Here are made-up elements, facts about them, and rows of numbers that follow some of those facts. Name the element behind each unnamed row.

How the elements are related:
Δ (each to the one after it):
Z_108 Δ Z_205
Z_126 Δ Z_254 Δ Z_757 Δ Z_175
Z_129 Δ Z_930
Z_133 Δ Z_902
Z_147 Δ Z_644
Z_150 Δ Z_503 Δ Z_495 Δ Z_431 Δ Z_737
Z_201 Δ Z_378
Z_263 Δ Z_428
Z_289 Δ Z_661 Δ Z_219 Δ Z_348 Δ Z_311 Δ Z_266 Δ Z_556
Z_338 Δ Z_596 Δ Z_37 Δ Z_404 Δ Z_31
Z_401 Δ Z_871 Δ Z_524 Δ Z_44
Z_45 Δ Z_688
Z_487 Δ Z_220
Z_501 Δ Z_507 Δ Z_139
Z_512 Δ Z_59 Δ Z_373
Z_534 Δ Z_418 Δ Z_364 Δ Z_963
Z_544 Δ Z_611
Z_577 Δ Z_973 Δ Z_808 Δ Z_14
Z_615 Δ Z_853 Δ Z_249 Δ Z_277
Z_638 Δ Z_306 Δ Z_708 Δ Z_843 Δ Z_552 Δ Z_971 Δ Z_440
Z_646 Δ Z_293 Δ Z_199
Z_654 Δ Z_959 Δ Z_416
Z_67 Δ Z_730 Δ Z_640 Δ Z_342
Z_689 Δ Z_63 Δ Z_828
Z_720 Δ Z_239 Δ Z_374 Δ Z_411
Z_721 Δ Z_335 Δ Z_807 Δ Z_382
Z_734 Δ Z_881 Δ Z_278 Δ Z_607
Z_735 Δ Z_269
Z_782 Δ Z_543 Δ Z_548 Δ Z_508 Δ Z_193
Z_801 Δ Z_804
Z_817 Δ Z_333 Δ Z_536 Δ Z_204 Δ Z_970
Z_879 Δ Z_137
Z_885 Δ Z_253 Δ Z_388 Δ Z_299
Z_899 Δ Z_34
Z_936 Δ Z_395 Δ Z_100 Δ Z_796 Δ Z_675 Δ Z_562 Δ Z_559 Δ Z_245 Δ Z_154
Z_968 Δ Z_53
Z_975 Δ Z_344
Z_992 Δ Z_795
λ Z_919 <- Z_100, Z_154, Z_245, Z_395, Z_559, Z_562, Z_675, Z_796, Z_936
λ Z_598 <- Z_108, Z_205
λ Z_507 <- Z_126, Z_175, Z_254, Z_757
λ Z_638 <- Z_129, Z_930
λ Z_597 <- Z_133, Z_902
λ Z_963 <- Z_137, Z_879
λ Z_114 <- Z_139, Z_501, Z_507
λ Z_277 <- Z_14, Z_577, Z_808, Z_973
λ Z_220 <- Z_147, Z_644
λ Z_224 <- Z_150, Z_431, Z_495, Z_503, Z_737
λ Z_562 <- Z_193, Z_508, Z_543, Z_548, Z_782
λ Z_682 <- Z_199, Z_293, Z_646
λ Z_796 <- Z_201, Z_378
λ Z_165 <- Z_204, Z_333, Z_536, Z_817, Z_970
λ Z_518 <- Z_219, Z_266, Z_289, Z_311, Z_348, Z_556, Z_661
λ Z_629 <- Z_220, Z_487
λ Z_977 <- Z_225
λ Z_948 <- Z_239, Z_374, Z_411, Z_720
λ Z_831 <- Z_249, Z_277, Z_615, Z_853
λ Z_333 <- Z_253, Z_299, Z_388, Z_885
λ Z_559 <- Z_263, Z_428
λ Z_538 <- Z_269, Z_735
λ Z_536 <- Z_278, Z_607, Z_734, Z_881
λ Z_26 <- Z_306, Z_440, Z_552, Z_638, Z_708, Z_843, Z_971
λ Z_501 <- Z_31, Z_338, Z_37, Z_404, Z_596
λ Z_981 <- Z_335, Z_382, Z_721, Z_807
λ Z_403 <- Z_34, Z_899
λ Z_271 <- Z_342, Z_640, Z_67, Z_730
λ Z_282 <- Z_344, Z_975
λ Z_144 <- Z_364, Z_418, Z_534, Z_963
λ Z_289 <- Z_373, Z_512, Z_59
λ Z_668 <- Z_376
λ Z_970 <- Z_4
λ Z_773 <- Z_401, Z_44, Z_524, Z_871
λ Z_240 <- Z_403
λ Z_219 <- Z_414
λ Z_108 <- Z_416, Z_654, Z_959
λ Z_708 <- Z_425
λ Z_293 <- Z_45, Z_688
λ Z_133 <- Z_53, Z_968
λ Z_44 <- Z_542
λ Z_395 <- Z_544, Z_611
λ Z_720 <- Z_560
λ Z_376 <- Z_583
λ Z_139 <- Z_63, Z_689, Z_828
λ Z_154 <- Z_795, Z_992
λ Z_150 <- Z_801, Z_804
λ Z_646 <- Z_803
λ Z_817 <- Z_905

Named rows:
Z_333: [-44 11 6 -13 13 -13 -5 -15 -3 0 -28 -5 -2 -13 4 9 15 27 15 3 -40 -5 -36 23 -11 -13 -11 -9 -20 -22]
Z_543: [-5 32 13 -37 9 -8 29 28 9 25 -2 2 0 -4 -1 -7 36 5 13 -3 -13 7 -43 10 11 22 5 -7 -9 3]
Z_782: [-24 44 1 -39 5 -15 54 30 19 34 -12 -16 -1 -4 -3 0 42 6 22 6 -26 11 -71 38 -2 28 4 -6 -14 -1]
Z_668: [-23 -22 -33 -13 2 6 -21 -26 6 -24 1 -1 11 -1 -3 -3 1 12 9 -21 -20 6 28 -25 11 0 9 11 -25 -1]
Z_376: [-24 -22 -31 -14 2 5 -21 -26 7 -23 2 -1 11 -2 -2 -3 1 12 9 -21 -20 6 29 -25 11 0 10 11 -24 -1]
Z_971: [-5 -26 26 1 2 28 -49 10 -14 16 39 45 26 3 6 -27 10 -5 -27 -1 10 5 34 -40 -2 -27 14 -31 50 -6]
Z_638: [-43 15 -20 6 3 -18 38 0 16 17 -37 -33 5 6 11 -5 -2 4 24 22 -36 14 -47 43 -19 -2 7 17 5 -15]
Z_418: [-13 1 8 -11 10 -8 31 -19 0 28 8 -19 5 -2 -8 2 24 5 2 -9 -25 18 -36 -5 9 -7 2 -17 34 12]
Z_853: [-48 5 14 -15 -12 13 6 3 4 23 27 12 18 1 10 -4 22 3 -19 3 -27 -5 -24 13 -37 -12 13 -25 32 -9]
Z_831: [-31 -23 -11 -24 -1 5 -9 -35 4 -39 3 6 8 9 -3 -2 -8 18 -10 -29 -29 -7 27 -36 0 5 11 29 -21 -3]
Z_416: [35 -34 40 -8 18 10 -34 -24 -29 6 35 31 8 -2 -7 -16 10 2 -25 -31 12 8 40 -77 46 -22 3 -22 47 21]
Z_37: [-6 0 9 -12 24 3 18 -10 -24 20 6 -6 8 -4 -5 -7 23 6 1 -17 -23 10 -22 -36 24 -10 8 -25 43 11]
Z_382: [34 -33 41 -8 21 11 -33 -25 -30 4 33 33 9 -2 -7 -17 11 3 -23 -31 10 6 39 -80 46 -21 3 -22 48 18]
Z_225: [-14 -26 -20 -17 18 7 10 -32 7 0 19 -10 17 3 -28 -3 20 14 3 -27 -17 28 6 -46 23 4 6 -4 18 13]
Z_688: [6 -27 31 -5 -8 32 -72 7 -22 12 55 56 21 -5 11 -18 13 -4 -38 -17 16 -1 50 -50 3 -35 11 -41 42 5]
Z_269: [43 -13 50 -30 21 10 -42 21 -24 -5 30 57 -3 4 2 -25 22 0 -25 -26 18 2 42 -65 60 8 8 -11 2 15]
Z_4: [-22 -25 -15 -19 26 6 3 -32 6 -2 13 -7 15 1 -34 -2 25 23 4 -27 -20 28 1 -44 22 1 0 -6 13 6]

Name these rows:
No name comes twice in this set of rows, the named rows included.
[15 -30 59 -20 1 8 -45 -31 -34 -42 18 52 -1 8 18 -15 -23 9 -45 -35 -6 -34 61 -75 18 -17 9 18 11 1] => Z_277

Now the same elements, written a new way:
Some rows with their names:
Z_266: [16 8 3 -15 9 -4 27 15 38 -2 -6 2 0 38 -20 -10 5 -11 -21 11 -16 -1 8 -13 -6 6 -1 -17 -13 -18 20]
Z_734: [-4 -6 2 3 -4 -4 -16 0 -20 5 3 12 7 -12 1 6 -3 5 -11 6 19 -6 -6 -3 5 -9 -14 2 8 5 -15]
Z_828: [7 5 8 0 1 6 18 6 6 6 2 6 -3 5 -8 5 11 0 -11 -4 6 -5 -4 1 -2 1 -7 0 -3 1 -4]
Z_165: [2 -3 5 0 0 -8 4 -1 5 3 -2 4 -2 -4 5 -6 2 0 -8 9 3 -8 -3 -3 2 -2 -8 -4 1 2 0]
Z_311: [12 6 3 -11 6 -4 20 13 26 -1 -5 5 -3 29 -17 -6 3 -7 -19 8 -11 0 6 -12 -3 3 -2 -13 -9 -14 15]
Z_338: [-1 1 8 8 -6 8 5 3 -19 9 5 11 -8 -14 -1 12 9 7 -5 -9 17 -4 -9 5 5 -4 -10 9 5 9 -14]
Z_970: [11 4 4 -9 12 -10 19 3 33 0 -3 0 8 19 -8 -10 2 -5 -18 12 -9 -10 5 -7 -9 2 -7 -18 -7 -9 5]
Z_803: [-9 -3 7 8 -9 -2 3 0 3 6 5 -4 0 8 4 3 9 -4 -8 5 -2 2 -2 -13 11 1 0 -1 1 -4 -3]
Z_646: [-12 -4 6 14 -9 -8 -4 -4 -14 8 5 4 -9 -10 8 8 2 7 -3 -3 4 -2 0 -7 13 -4 -7 1 11 4 -16]
Z_640: [3 3 3 -4 -4 -5 5 0 6 2 0 4 -1 8 -9 -1 4 1 -11 1 0 -1 -2 -5 2 0 -7 0 0 -9 2]
Z_808: [-1 -4 0 5 0 0 0 -1 4 3 -1 -1 -3 15 -7 -8 -5 4 -18 -7 -3 3 -4 7 -4 11 -5 3 -12 3 5]
Z_607: [7 1 2 -8 7 -5 5 4 17 1 -1 5 15 15 -10 -4 1 -4 -20 13 4 -8 0 -8 -6 -2 -10 -11 -5 -7 0]
Z_440: [20 7 -3 -25 7 -8 34 5 61 2 -6 -6 4 47 -18 -8 9 -13 -26 10 -19 -7 7 -10 -12 12 -3 -16 -21 -27 18]
Z_63: [3 3 8 4 -3 6 11 5 -6 8 3 8 -5 -4 -5 8 9 3 -8 -6 12 -5 -6 3 2 -2 -9 4 1 4 -9]
Z_544: [-3 -14 4 4 -7 -9 -3 -3 -19 7 -1 1 -2 -14 -9 9 0 9 -2 -7 23 -2 -9 -5 9 2 -6 4 13 -4 0]
Z_4: [2 -4 4 -3 0 -3 -4 2 1 2 0 6 9 0 1 -3 2 -3 -13 14 10 -7 -6 -5 1 -4 -9 -2 -2 1 -1]
Z_795: [1 -12 4 0 -3 -10 4 -2 -6 6 -2 -2 0 -5 -12 6 1 6 -5 -5 18 -3 -7 -7 5 5 -4 0 10 -8 5]

Rows to name:
No name comes twice in this set of rows, the named rows included.
[19 2 6 -16 18 -15 42 4 58 0 -9 -12 8 36 -22 -15 6 -8 -18 8 -16 -8 7 -11 -14 15 2 -26 -11 -24 25] => Z_559
[0 -3 4 2 1 -9 -3 -1 -4 4 1 8 1 -7 2 0 -3 5 -10 6 8 -9 -1 -3 2 -5 -12 -5 6 4 -10] => Z_333
[-8 -8 0 12 -7 1 -14 -4 -20 5 1 4 -8 -3 0 -2 -8 10 -12 -11 8 4 -8 10 4 6 -8 12 -3 12 -5] => Z_577
[3 -1 0 1 4 0 7 1 16 1 -3 -3 -1 24 -10 -12 -4 0 -21 -4 -9 2 -2 6 -7 13 -3 -1 -16 -1 10] => Z_14
[16 5 -3 -22 3 -7 26 3 49 3 -5 -4 2 38 -14 -5 7 -10 -23 8 -14 -7 5 -9 -8 9 -5 -12 -17 -23 13] => Z_971
[-16 -5 6 15 -13 -3 -8 -3 -17 9 8 2 -4 -3 4 13 5 4 -5 -4 5 3 -2 -12 16 -3 -4 4 11 0 -17] => Z_45
[-4 -1 5 6 -8 -10 -6 -5 -15 4 2 9 -10 -16 4 2 0 11 -3 -3 7 -4 -4 -1 8 -5 -12 4 10 3 -10] => Z_720
[9 -8 5 -7 4 -11 19 1 18 4 -5 -7 6 13 -20 -1 4 0 -11 -1 8 -3 -3 -10 -2 10 -1 -9 1 -17 15] => Z_508
[1 0 1 1 -1 -2 3 0 5 3 -1 1 -2 12 -8 -4 -1 2 -15 -3 -2 1 -3 1 -1 6 -6 1 -6 -2 3] => Z_249
[4 -6 -9 -12 -14 -8 -2 -4 4 11 0 7 -11 4 3 12 1 2 -13 -1 10 -7 -3 -4 8 1 -12 8 -3 -8 -9] => Z_930
[-2 -3 1 4 -5 -2 -4 -1 -7 4 0 4 -5 3 -4 -1 -2 5 -12 -5 4 1 -5 3 3 3 -7 6 -2 2 -2] => Z_853
[5 -10 5 -4 1 -10 12 0 5 5 -3 -4 3 4 -16 3 2 3 -8 -3 13 -3 -5 -8 1 8 -2 -5 5 -13 10] => Z_548
[1 -9 5 3 -1 -13 7 -3 -3 5 -2 0 -5 -9 -4 2 -1 8 -4 -4 11 -6 -3 -4 4 3 -6 -3 10 -3 0] => Z_395
[20 10 3 -19 13 -5 34 16 51 -3 -8 0 2 47 -24 -13 6 -14 -24 13 -22 -1 9 -14 -10 8 1 -22 -17 -22 25] => Z_556

Now the same elements, written a new way:
Known rows:
Z_239: [-1 1 3 13 -1 1 -4 -1 -9 -10 2 1 2 -7 -11]
Z_45: [1 5 7 46 -2 -7 -11 -5 -24 -19 14 7 0 -20 -32]
Z_556: [6 -21 -2 -15 -2 5 7 6 14 9 -48 -9 -4 18 41]
Z_542: [2 -5 1 4 -2 3 -2 -4 2 -2 -5 0 1 -1 -2]
Z_644: [10 -23 -6 -28 -2 7 5 -5 9 13 -18 -7 0 17 31]
Z_654: [-10 27 9 10 -1 13 -34 -2 -2 -29 -1 0 9 -21 -24]
Z_333: [-7 20 5 10 -2 -5 0 0 -5 5 69 -3 -5 -12 -8]
Z_552: [1 -11 9 -11 -5 2 9 4 5 4 0 -2 6 10 -1]
Z_220: [5 -11 -7 -27 -1 0 -12 -7 18 24 -6 -6 -1 19 33]
Z_403: [-2 5 0 4 -1 -4 -18 -6 13 8 2 1 -1 1 1]
Z_338: [2 15 5 26 12 -5 5 9 14 -32 24 2 2 -17 -41]
Z_596: [5 6 2 11 11 -3 8 8 19 -24 18 -1 2 -8 -26]
Z_948: [-2 5 0 4 0 -4 -17 -5 12 8 2 1 -1 1 1]
Z_607: [8 -15 -4 -42 -4 9 36 1 3 23 54 -15 -7 13 38]
Z_364: [6 -12 -2 -6 -2 4 -1 -4 0 1 -9 -3 1 5 10]
Z_977: [-3 6 0 4 0 -4 -14 -5 11 8 3 1 -1 1 0]
Z_899: [-5 12 9 36 -1 -2 -11 0 -14 -22 9 4 3 -19 -30]

Name these rows:
No name comes twice in this set of rows, the named rows included.
[-10 11 25 28 -6 -6 3 10 -9 -18 24 7 11 -12 -48] => Z_129
[-8 11 14 11 -4 -8 -13 3 6 4 19 4 6 0 -20] => Z_708
[-6 6 16 19 -5 -3 3 6 -7 -13 14 4 8 -8 -33] => Z_306
[7 4 1 6 11 -2 8 7 20 -20 13 -2 1 -5 -21] => Z_254
[-4 25 5 30 10 -12 -16 4 16 -19 31 4 1 -16 -37] => Z_501
[-3 -3 8 27 -2 -1 -1 16 5 -11 -57 -5 -6 -1 18] => Z_59
[-10 18 9 40 0 -10 -23 8 3 -9 -17 2 -4 -11 -8] => Z_661
[4 -20 2 -5 -2 4 7 13 17 6 -71 -11 -8 17 49] => Z_373
[3 -17 7 -23 -5 4 11 3 9 11 -2 -3 6 17 10] => Z_971
[-5 6 4 14 0 -6 -17 3 16 5 -20 -1 -4 1 9] => Z_518
[-13 34 7 18 0 2 -45 -4 3 -17 12 2 6 -19 -23] => Z_108

